Below are the code and all the weights of a small trained network. Each question names an input and a class and asks about switching units off, where a switched-off unit gives its printed mean instead of its output.

import numpy as np


def w(rows, s, z=0):
    codes = np.array(rows[::2]) - 128.0
    scale = np.full(codes.shape[1], s)
    scale[-1] = z or s
    return codes * scale


def f(y):
    return np.maximum(y, 0)


def log_softmax(a):
    a = a - a.max(-1, keepdims=True)
    return a - np.log(np.exp(a).sum(-1, keepdims=True))


def net(x, mask):
    res = np.array(x, float).reshape(1, 8) / 4 @ E
    y = f(res @ A[0][:, :-1].T + A[0][:, -1])
    res = res + np.where(mask, y, B[0][:, -1]) @ B[0][:, :-1]
    return log_softmax(res[-1] @ U[:, :-1].T + U[:, -1])


A, B = {}, {}
E = w([
[173,204,81,66,82,53,164,62,57,80],'x0',
[64,118,112,184,176,127,150,20,189,201],'x1',
[189,170,196,165,228,197,211,100,135,80],'x2',
[182,165,213,124,203,77,138,84,72,61],'x3',
[121,225,59,159,143,111,168,108,72,87],'x4',
[91,136,126,94,109,116,101,83,133,144],'x5',
[154,48,179,82,90,190,99,254,175,119],'x6',
[67,85,117,120,74,147,70,178,202,179],'x7',
],0.0061)
A[0] = w([
[252,190,190,67,168,108,209,150,18,41,169],'n1',
[88,204,42,85,55,50,125,70,47,72,203],'n2',
[207,199,137,17,191,42,195,171,38,46,250],'n3',
[213,112,245,88,159,170,166,211,66,10,229],'n4',
[125,197,175,235,233,182,191,29,192,189,242],'n5',
[87,207,15,84,49,39,124,29,4,74,242],'n6',
],0.0045,0.0025)
B[0] = w([
[179,161,211,160,138,164,124,64,122,28,252],'n1',
[172,194,36,86,43,114,73,130,76,114,219],'n2',
[235,155,160,145,45,191,126,50,37,31,255],'n3',
[193,52,249,156,110,192,171,192,170,95,244],'n4',
[69,119,126,145,197,85,226,57,138,189,221],'n5',
[168,254,52,89,80,50,46,77,69,142,248],'n6',
],0.0058,0.0081)
U = w([
[217,177,214,139,104,153,137,103,68,43,52],'0',
[69,34,165,108,72,162,51,227,222,201,254],'1',
[50,137,176,197,238,92,223,52,195,199,79],'2',
[144,253,30,68,59,15,30,69,22,139,69],'3',
],0.0051,0.0031)

Each question gives the input, the list of numbers given to net, and the class t.
The units are the neurons (one row each of A and B). Each row of codes is followed by its name. A weight is (code - 128) times the scale printed after its matrix; where a second scale follows, it is the last column's (A, B and U).
mask holds one flag per neuron, in row order. A switched-off neuron (its flag False) gives its mean, the last column of its row in B, instead of its output. The means were averaged over made-up inputs and are rounded, as every weight is.
A unit's drop is (log p(t) with every unit on - log p(t) with that unit switched off) / (log p(t) with every unit on - log p(t) with every unit switched off).
The circuit of an input: a set's keep is (log p(t) with only the set's units on - log p(t) with every unit switched off) / (log p(t) with every unit on - log p(t) with every unit switched off). Starting from all 6 units, units are removed one at a time, each time the one whose removal leaves the highest keep (on an exact tie, the one counted first), for as long as the keep stays at least 0.8.
units of the circuit, in order: the units of the circuit, biggest drop first
most important unit: the unit with the biggest drop
top k neurons: the k neurons with the biggest drops, biggest first
drop when u is switched off: that unit's drop, to one decimal
input [-3,0,-1,6,2,4,3,3], class 1: units of the circuit, in order : n3, n1, n6
input [0,5,6,-3,7,3,-1,2], class 2: most important unit : n5
input [-2,2,2,-3,3,8,7,0], class 1: units of the circuit, in order : n3, n1
input [4,2,7,-7,-1,6,-4,-8], class 3: units of the circuit, in order : n6, n4
input [-7,-6,-7,-6,7,-2,2,-3], class 1: units of the circuit, in order : n6, n3
input [-6,2,-3,6,6,-8,-5,-1], class 2: top 2 neurons : n5, n2
input [-5,-3,3,-7,6,5,3,-5], class 1: top 3 neurons : n3, n1, n6
input [-7,-6,-2,8,-4,6,-7,4], class 1: drop when n5 is switched off : 0.1
input [-6,0,3,1,-5,-2,-1,-8], class 2: drop when n5 is switched off : 0.4
input [-6,4,-7,6,4,-3,4,-2], class 1: drop when n3 is switched off : 0.2
input [-2,2,3,3,0,3,-4,-3], class 2: drop when n2 is switched off : 0.1
